Here is a tiny trained network, its code and every weight. The questions are about switching its units off for an input and a target symbol, where a switched-off unit gives its printed mean instead of its output.

import numpy as np


def w(rows, s, z=0):
    codes = np.array(rows[::2]) - 128.0
    scale = np.full(codes.shape[1], s)
    scale[-1] = z or s
    return codes * scale


def norm(h):
    return h / np.sqrt((h * h).mean(-1, keepdims=True) + 1e-5)


def f(y):
    return np.maximum(y, 0)


def softmax(a):
    e = np.exp(a - a.max(-1, keepdims=True))
    return e / e.sum(-1, keepdims=True)


def log_softmax(a):
    a = a - a.max(-1, keepdims=True)
    return a - np.log(np.exp(a).sum(-1, keepdims=True))


def net(x, mask):
    ids = ['αγδξπστ'.index(c) for c in x.split()]
    T = len(ids)
    res = E[ids] + P[:T]
    r = norm(res)
    for j in range(2):
        rows = slice(4 * j, 4 * j + 4)
        q, k, v = (r @ M[0][rows].T for M in (Q, K, V))
        z = softmax(np.where(np.tri(T) > 0, q @ k.T / 4**0.5, -1e9)) @ v
        o = O[0][rows]
        res = res + np.where(mask[j], z, o[:, -1]) @ o[:, :-1]
    y = f(norm(res) @ A[0][:, :-1].T + A[0][:, -1])
    res = res + np.where(mask[2:18], y, B[0][:, -1]) @ B[0][:, :-1]
    return log_softmax(norm(res)[-1] @ U[:, :-1].T + U[:, -1])


Q, K, V, O, A, B = {}, {}, {}, {}, {}, {}
E = w([
[112,107,184],'α',
[136,186,163],'γ',
[111,9,249],'δ',
[96,93,94],'ξ',
[128,104,199],'π',
[153,103,111],'σ',
[140,154,97],'τ',
],0.019)
P = w([
[124,254,210],'0',
[142,241,210],'1',
[175,18,89],'2',
[213,234,126],'3',
[146,223,154],'4',
[186,23,64],'5',
[240,227,65],'6',
[151,209,119],'7',
[184,21,65],'8',
],0.005)
Q[0] = w([
[133,120,56],'head 0',
[131,153,67],'head 0',
[161,158,62],'head 0',
[110,153,88],'head 0',
[111,184,109],'head 1',
[88,76,129],'head 1',
[166,107,103],'head 1',
[104,253,184],'head 1',
],0.015)
K[0] = w([
[164,188,64],'head 0',
[122,169,70],'head 0',
[143,158,28],'head 0',
[49,131,90],'head 0',
[18,91,186],'head 1',
[117,226,43],'head 1',
[120,79,51],'head 1',
[87,85,247],'head 1',
],0.011)
V[0] = w([
[147,150,92],'head 0',
[93,3,97],'head 0',
[99,129,174],'head 0',
[155,114,115],'head 0',
[248,232,104],'head 1',
[198,125,87],'head 1',
[86,136,146],'head 1',
[211,84,108],'head 1',
],0.0076)
O[0] = w([
[207,137,76,138],'head 0',
[95,129,148,62],'head 0',
[85,59,186,117],'head 0',
[172,217,119,145],'head 0',
[153,139,87,253],'head 1',
[58,94,127,190],'head 1',
[122,171,82,90],'head 1',
[94,122,253,202],'head 1',
],0.0056,0.0053)
A[0] = w([
[135,216,147,29],'neuron 0',
[48,220,101,118],'neuron 1',
[145,54,126,165],'neuron 2',
[180,133,153,150],'neuron 3',
[140,117,210,161],'neuron 4',
[99,176,94,169],'neuron 5',
[175,76,150,120],'neuron 6',
[198,68,141,5],'neuron 7',
[112,75,42,137],'neuron 8',
[72,99,255,116],'neuron 9',
[224,168,161,140],'neuron 10',
[146,19,122,195],'neuron 11',
[156,90,87,94],'neuron 12',
[191,151,140,123],'neuron 13',
[126,194,241,26],'neuron 14',
[105,57,145,20],'neuron 15',
],0.0089,0.0026)
B[0] = w([
[52,125,146,152],'neuron 0',
[72,197,45,148],'neuron 1',
[120,113,176,194],'neuron 2',
[109,55,111,205],'neuron 3',
[153,82,3,209],'neuron 4',
[28,43,125,150],'neuron 5',
[97,233,58,203],'neuron 6',
[39,199,88,186],'neuron 7',
[98,107,227,177],'neuron 8',
[198,186,25,228],'neuron 9',
[140,73,165,254],'neuron 10',
[132,131,172,224],'neuron 11',
[101,173,151,171],'neuron 12',
[125,63,103,205],'neuron 13',
[109,123,179,191],'neuron 14',
[131,181,207,155],'neuron 15',
],0.0053,0.0058)
U = w([
[172,154,123,59],'α',
[130,187,167,253],'γ',
[127,63,251,81],'δ',
[67,112,102,198],'ξ',
[230,144,200,105],'π',
[153,3,65,46],'σ',
[128,164,54,209],'τ',
],0.013,0.0028)

Each question gives the input, a string of symbols that net reads in full, and the target symbol t.
The units are the heads (4 rows each of Q, K, V and O) and the neurons (one row each of A and B). Each row of codes is followed by its name. A weight is (code - 128) times the scale printed after its matrix; where a second scale follows, it is the last column's (O, A, B and U).
mask holds one flag per unit, heads first, then neurons. A switched-off unit (its flag False) gives its mean, the last column of its rows in O or B, instead of its output. The means were averaged over made-up inputs and are rounded, as every weight is.
A unit's drop is (log p(t) with every unit on - log p(t) with that unit switched off) / (log p(t) with every unit on - log p(t) with every unit switched off).
The circuit of an input: a set's keep is (log p(t) with only the set's units on - log p(t) with every unit switched off) / (log p(t) with every unit on - log p(t) with every unit switched off). Starting from the 12 units with the biggest drops (on a tie, the unit counted first), units are removed one at a time, each time the one whose removal leaves the highest keep (on an exact tie, the one counted first), for as long as the keep stays at least 0.8.
units of the circuit, in order: the units of the circuit, biggest drop first
unit that matters most: the unit with the biggest drop
top k neurons: the k neurons with the biggest drops, biggest first
which heads matter: for each layer, one digit per head in row order, 1 if its drop is at least 0.15 and else 0, layers parted by /
drop of u: that unit's drop, to one decimal
input δ σ τ σ σ γ, target δ: unit that matters most	neuron 9
input τ σ π, target σ: top 3 neurons	(neuron 4; neuron 9; neuron 8)
input σ δ ξ τ ξ π π π, target π: which heads matter	10
input σ τ α, target σ: which heads matter	11
input σ π σ σ σ γ σ π ξ, target δ: which heads matter	00
input σ σ π σ σ γ, target δ: top 2 neurons	(neuron 14; neuron 0)
input ξ ξ σ σ, target σ: top 2 neurons	(neuron 9; neuron 10)
input σ σ π σ τ π σ α, target π: top 3 neurons	(neuron 9; neuron 7; neuron 6)
input α ξ δ π ξ π σ τ γ, target σ: which heads matter	10
input π σ π σ σ σ, target δ: which heads matter	01
input ξ δ σ π α, target π: which heads matter	00
input σ δ α σ π, target π: drop of neuron 4	0.3
input π π π δ σ ξ, target δ: drop of neuron 11	0.0
input π σ ξ α σ σ α, target σ: units of the circuit, in order	(neuron 4)
input π π τ σ π σ π, target σ: drop of neuron 4	0.7
input ξ σ σ σ σ σ, target δ: drop of neuron 8	0.0
